Here are made-up elements, facts about them, and rows of numbers that follow some of those facts. Name the element behind each unnamed row.

Facts:
{A AA AB AH AI B C D E L M Q U Y} σ 473
{AC AD AE AF AG F G H I J K N O P R S T V W X Z} σ 391
AA ρ T
AB ρ V A
AC ρ U
AD ρ Q
AE ρ Y
AF ρ Y
AG ρ W
AI ρ AF
B ρ W
F ρ AH
G ρ E
H ρ C U
I ρ R
K ρ F
L ρ AA R I
M ρ J F
O ρ U
P ρ C
U ρ R
V ρ H
X ρ Y
Z ρ AF W

Some rows with their names:
W: [-15  29   7  -9 -17  10]
AG: [-4 30 16  0 -9 13]
L: [ 14 -29 -24  -8  21   0]
A: [ 24 -26  -8  -6  25  -3]
P: [-1 11 10 36  4  7]
R: [-28   6 -20  24 -13   4]
J: [-21   5  15   6 -26 -18]
M: [ 19 -31   9 -24   7 -25]
AD: [-11  16  13  13 -12  -1]
AE: [-5 31 15 -2 -9 13]
B: [ 26  -9   0 -36  18   4]
U: [ 12 -31 -29  -4  21  -1]
AI: [ 25  -7   0 -39  16   6]

Name these rows:
A row may be one of the elements named above.
[-2 10  7 38  4  7]	V
[ 19 -31   9 -23   8 -25]	M
[ 35 -25  -1   4  33  -1]	AB
[-3 10  3 41  6  8]	H
[  8 -35   0 -30  -1 -27]	AH
[ 19 -32   9 -23   6 -24]	M
[ 17 -23  -9 -25  13  -6]	D
[ 20 -30 -17  -5  25  -2]	C
[ 25 -27  -9  -5  25  -4]	A
[ 13  -8 -12 -48   7   4]	Y
[-20   8 -14  24 -10   6]	I
[ 14 -30 -25  -9  20  -1]	L
[-20   6  19   7 -26 -19]	F
[-29   9 -16  12 -19   2]	T
[ 35 -25   0   3  34  -1]	AB
[-11  32  10  -9 -14  14]	AF
[-2 34 19 -3 -8 16]	Z
[-13   7  23  11 -21 -17]	K
[  5 -29 -30 -20  10  -4]	AA

Now the same elements, written a new way:
Some rows with their names:
M: [ 15   7  20  13 -13   1 -11   6  14 -15   7   5   3   3  -6  -8 -31  -4
  -9  -6]
F: [  4   3  -1   5   1 -12  -5   4   6 -10   8   1   9  -2  -1 -21  -9  -7
 -32   4]
AH: [ 17   6  22  11  -9   2 -10  10  14 -17  12   1   0   1  -5  -5 -28 -10
  -9  -5]
A: [ 16   8  23  11  -6   6  -4   9  15 -17  14   0  -1   1 -10  -4 -29  -9
 -11  -1]
G: [  0   7   7   5  -2  -4  -1   5  10   2  13  -4   5   8  -6 -24 -14  -7
 -26  15]
Q: [ 17   9  21  13 -12   5  -9   8  10 -12  10   0  -2   2 -18  -1 -29  -9
 -12   2]
D: [ 17   9  24  11  -9   5  -8   9  14 -15  12   0  -1   4  -9  -3 -30  -9
 -12  -2]
X: [  3   5   4   7  -6   0   3  13   5  -2   6  -7   3   1  -4 -20  -6  -6
 -28  14]
Y: [ 18   8  24  13 -13   8  -7  16  14 -15   9   0  -3   2  -6  -4 -24  -8
 -10   3]
N: [  2   6   6   5   2  -5   2   9   6  -3  15  -7   3   0  -8 -20 -10 -13
 -30  11]
S: [  2   7   5   6   2  -5   3   9   4  -4  15  -8   2   0  -9 -19  -9 -13
 -29  11]
P: [  2   4   4   9  -1  -7  -1  13  -2  -1  10  -7   4   5  -7 -21 -18  -5
 -25  10]
AC: [  3   2   7   3   1  -1  -5  12   8   1  11  -8   7   6 -10 -17 -13  -2
 -36   9]

Which element is each row?
Some rows may be elements named above.
[ 13  13  22  18 -11   8  -9   7   9 -14  11   0   7   7 -11  -4 -31  -5
  -6  -6]	L
[  4   2  -1   6   0 -12  -3   3   7 -10   8   1   9  -3  -2 -22 -10  -6
 -32   3]	F
[ 13  14  22  17 -10   8  -9   7   9 -15   9   1   8   6  -9  -4 -32  -6
  -7  -6]	L
[ 12   7  21  10 -11  11  -5   5  12 -14  14   3   3   1 -12  -7 -34  -2
 -10   1]	AB
[  1   3   5   8   0  -8   0  12  -1  -2  11  -8   4   7  -8 -21 -18  -7
 -25  10]	P
[ 17   9  24  14  -7   8 -16  16  15 -11  13  -1  11   9  -8   0 -31  -3
 -12  -8]	U
[ 17   5  25  15 -10   3  -9  15   9 -13  12   0  -2   7  -9  -6 -34 -11
  -6  -2]	C
[ 15  11  23  14  -7   9 -15  15  14 -11  12  -1  11  10 -10   0 -31  -3
 -13  -7]	U
[ -2   0   1   4   0   2   6   6  -1  -6  14  -4   8  -1 -13 -22 -18  -2
 -26  13]	V
[ 13  14  22  17 -10   7  -9   8   7 -15   9   1   8   6 -11  -4 -31  -8
  -7  -7]	L
[ 11   9  29  14  -9   8 -10  -1   9 -12   4  -2   2   8 -13 -11 -31  -7
 -10  -8]	AA
[  0   6  10   6   5  -3   2   4   5  -5  11  -9   1   3 -11 -22  -9 -14
 -31   7]	T
[  3  -2   5   4   2  -2  -4  15   0  -1  15  -8   7   5 -11 -22 -19  -1
 -28   8]	H
[ 16   6  21  11 -14   1 -13   7  14 -17   8   5   4   4  -4  -7 -30  -5
 -12  -6]	M
[ 12   6  21  10 -10  11  -4   6  12 -15  13   4   4   1 -11  -6 -34  -1
 -10   0]	AB

